Below is a small trained network, with its code and all its weights. Each question gives an input and a class and asks what happens when units are switched off, that is, made to give their printed mean instead of their output.

import numpy as np


def w(rows, s, z=0):
    codes = np.array(rows[::2]) - 128.0
    scale = np.full(codes.shape[1], s)
    scale[-1] = z or s
    return codes * scale


def f(y):
    return np.maximum(y, 0)


def log_softmax(a):
    a = a - a.max(-1, keepdims=True)
    return a - np.log(np.exp(a).sum(-1, keepdims=True))


def net(x, mask):
    res = np.array(x, float).reshape(1, 4) / 4 @ E
    y = f(res @ A[0][:, :-1].T + A[0][:, -1])
    res = res + np.where(mask, y, B[0][:, -1]) @ B[0][:, :-1]
    return log_softmax(res[-1] @ U[:, :-1].T + U[:, -1])


A, B = {}, {}
E = w([
[159,149,219,215],'x0',
[223,121,106,77],'x1',
[129,128,122,136],'x2',
[133,7,144,135],'x3',
],0.016)
A[0] = w([
[137,161,80,52,140],'N1',
[35,120,107,122,179],'N2',
[14,118,97,111,194],'N3',
[179,133,151,131,95],'N4',
[220,139,172,145,65],'N5',
[111,83,165,165,163],'N6',
[133,97,225,96,151],'N7',
[94,67,107,192,136],'N8',
[116,238,143,128,190],'N9',
[157,142,93,181,135],'N10',
[90,165,196,136,153],'N11',
[99,199,186,143,182],'N12',
[80,137,149,204,142],'N13',
[133,32,140,118,145],'N14',
[194,132,165,163,101],'N15',
[188,157,43,80,184],'N16',
[217,147,184,132,87],'N17',
[136,14,142,116,157],'N18',
[76,132,168,170,133],'N19',
[93,53,137,72,114],'N20',
[88,136,184,166,132],'N21',
[190,101,108,33,160],'N22',
[138,210,89,138,233],'N23',
[188,132,150,114,150],'N24',
[102,64,179,159,139],'N25',
[111,142,153,160,154],'N26',
[172,41,83,96,127],'N27',
[125,249,121,107,253],'N28',
[3,121,107,97,188],'N29',
[105,140,187,162,140],'N30',
[101,158,163,157,152],'N31',
[55,123,79,111,187],'N32',
[119,205,148,142,147],'N33',
[152,104,191,155,98],'N34',
],0.014,0.007)
B[0] = w([
[134,137,89,59,215],'N1',
[213,149,233,190,191],'N2',
[217,181,206,188,208],'N3',
[199,190,152,154,159],'N4',
[212,163,190,173,186],'N5',
[125,43,143,160,189],'N6',
[117,90,156,150,181],'N7',
[143,69,169,114,183],'N8',
[98,222,100,169,230],'N9',
[120,157,167,139,151],'N10',
[62,120,101,180,188],'N11',
[53,160,125,180,210],'N12',
[66,107,121,126,198],'N13',
[126,55,72,214,209],'N14',
[148,148,191,162,185],'N15',
[110,191,68,58,237],'N16',
[224,180,177,185,191],'N17',
[112,37,75,212,227],'N18',
[48,68,129,98,186],'N19',
[129,107,85,183,192],'N20',
[26,90,96,119,189],'N21',
[100,177,35,124,230],'N22',
[133,249,149,57,221],'N23',
[151,185,116,137,176],'N24',
[105,42,182,139,197],'N25',
[73,122,107,147,171],'N26',
[77,116,34,190,219],'N27',
[114,254,134,105,254],'N28',
[205,184,197,192,211],'N29',
[63,109,100,123,189],'N30',
[64,138,101,158,180],'N31',
[230,189,164,128,197],'N32',
[89,194,70,177,197],'N33',
[130,76,171,76,184],'N34',
],0.0082,0.018)
U = w([
[188,182,201,127,232],'0',
[78,125,57,162,211],'1',
[235,91,152,189,114],'2',
[89,47,160,91,28],'3',
[139,148,95,9,1],'4',
],0.014,0.0016)

Each question gives the input, the list of numbers given to net, and the class t.
The units are the neurons (one row each of A and B). Each row of codes is followed by its name. A weight is (code - 128) times the scale printed after its matrix; where a second scale follows, it is the last column's (A, B and U).
mask holds one flag per neuron, in row order. A switched-off neuron (its flag False) gives its mean, the last column of its row in B, instead of its output. The means were averaged over made-up inputs and are rounded, as every weight is.
A unit's drop is (log p(t) with every unit on - log p(t) with that unit switched off) / (log p(t) with every unit on - log p(t) with every unit switched off).
unit that matters most: the unit with the biggest drop
top k neurons: the k neurons with the biggest drops, biggest first
drop of u: that unit's drop, to one decimal
input [0,-2,-6,-6], class 0: unit that matters most => N27
input [8,0,-6,-3], class 1: top 2 neurons => N21, N11
input [8,1,2,2], class 2: top 2 neurons => N17, N5
input [-8,5,7,0], class 4: top 2 neurons => N16, N1
input [0,7,-3,-8], class 4: top 2 neurons => N16, N1
input [6,0,-3,-2], class 1: top 2 neurons => N3, N29
input [-7,0,-7,-7], class 0: top 2 neurons => N29, N3
input [0,-6,1,2], class 2: drop of N2 => 0.2
input [0,-5,8,4], class 2: drop of N3 => 0.1
input [0,-2,2,8], class 2: drop of N14 => 0.1
input [0,8,-4,-8], class 4: top 2 neurons => N16, N1
